[ 14   2  14 -45  15 -13 -13   9  16   2   1   7  21  -2  24  25  -4  42
   6 -34 -14  33] -> (67)/(19)
[ 13 -13  -4  18  13  -6 -17  23   8 -14  -6  15  -4 -53  29 -31   6 -51
   7 -55 -13  -7] -> (67)/(23)
[  9   0  11 -29   7 -20 -10   5 -11  28 -76  28 -21  -1  35   4  -6  11
 -35 -24   8  23] -> (67)/(19)
[  8   5  21 -15  -3   3  -9  -2 -18  13 -91  -9 -20  13  29  13   7   8
  99 -18   7   0] -> (67)/(19)
[ -8  -5   4 -32  18  -2 -22   2  -2   9   1  26 -37  19  -3  11   8  -7
  -8  17   3  17] -> (64)/(19)
[ 22   1   5 -23  32 -16  -9  14 -15   8 -12  28   1   2  37  15 -11  28
 -12 -29  -5  22] -> (67)/(19)
[ 13  10  16  -6   1 -10 -14  -1 -19  10 -27  14  -2   5   5   1 -10   8
 -17   1   1  10] -> (67)/(19)
[  4  19  23 -24   0 -25 -12   6 -17  -4 -14  30  -3 -19  34  15 -10  30
 -39 -17  12  39] -> (67)/(19)
[  7  19  20 -45  10 -15  -2   4 -14  18 -22  31  -9  -1   8  18  -6  23
 -29 -32  -3  26] -> (67)/(19)
[ 14   0  21 -48  23 -10 -24  20 -16   8  -6  -1  19  -4  56  31  -2  29
   1 -43  -8  36] -> (67)/(19)
[  4   4   4 -50  -3  16   1   3  10   0  18  37 -27  41   3  15   4  16
 -21   8 -11  -7] -> (64)/(19)
[  6  -2  30 -16   1  -7  -3  -2  16  24 -25  10   1  -9  19  10   4  19
  -4 -31   5   8] -> (67)/(19)
[  8 -22   8   5  12  -3 -23  16   0 -11   1 -21   5 -10  14 -16   2   3
  36 -52  -1 -10] -> (67)/(23)
[ 22  -4  13 -53   0  15 -18   5   1   3   5  46 -21  21   8  14   0   6
 -17  25  -3  24] -> (64)/(19)
[  5   7 -10 -66  17 -16 -18   6 -15  12 -11  13  20  22  24  24  -7  26
 -17 -36  -4  34] -> (67)/(19)
[  7   6  22 -29   9 -12  -2   1   3  23  -8  -1  -9  13  36   5 -27  26
 -17 -23  16  19] -> (67)/(19)
[ 12   1   9 -25  11   0  -7   5  14   5  -7  -5  20   1  25  36  -2   5
  16  -4 -11  -3] -> (67)/(19)
[  0   6 -48 -53   5   6  11   0   3   8  15  31  -8  27  17  23 -16   8
  -8  -5  -2  20] -> (64)/(19)
[-16  -9   8 -21  -6  14  12   4   9   5   2  26 -21  -7   8   6 -15   1
 -20 -12   3   1] -> (64)/(19)
[  9  -8  20 -15  11  -2   3  -7 -19  13 -31  36 -21  -1  17   9  -9  -5
 -48 -29 -16  16] -> (67)/(19)
[  4  17   6 -18   9 -34  -6  14 -21   4 -11  20  19 -10  48  22 -16  25
  -4 -32 -23  20] -> (67)/(19)
[  3  -8  25 -16  -5 -13   6  -5 -34  18 -24  12 -32   9  23  10 -11  18
 -21 -26  -9  22] -> (67)/(19)
[ -1 -14   9 -41  14  -1 -24   9 -19  12   2 -11  19   3  18  33   0  28
  22 -39 -11  46] -> (67)/(19)
[  5   5  33 -87  -4 -17  -8   2 -15  18  -6  -4 -17   5  22  15 -16  14
 -32 -30  10  40] -> (67)/(19)
[  7   2  22 -29   3 -13  -9  -4  -7  28  -8   6 -12  12  34  12 -11  22
  15 -44  -5  21] -> (67)/(19)
[  8  11   5 -29  12  -7  14 -12  14  -2  -7   1  -2   5  16  10  -2  28
 -14 -15   5  24] -> (67)/(19)
[-10  -5   5 -28  -8  16   3  -9  -2   5   3   9  -1  33   7  32 -32  18
  -6   6   9  14] -> (64)/(19)
[ 29   7  16 -44  24   1  -5   0 -13 -11  -7  11  31  19  35  35 -34  41
  11 -31  -4  26] -> (67)/(19)
[  4  -7   9   2   7  -4 -10  -2   2   5  -1   3 -25 -14   2  -9   3 -31
  23 -28   0 -13] -> (67)/(23)
[ 11   0   7 -44  19  -5 -10   9  -9   9  -1  21  15   8  36  28 -23  25
 -31 -40  -6  23] -> (67)/(19)
[ -8   8   1 -38  -2  18 -18  -8   3  22  -9  90  -7  10 -14   6 -10  -8
 -28  15   2  17] -> (64)/(19)
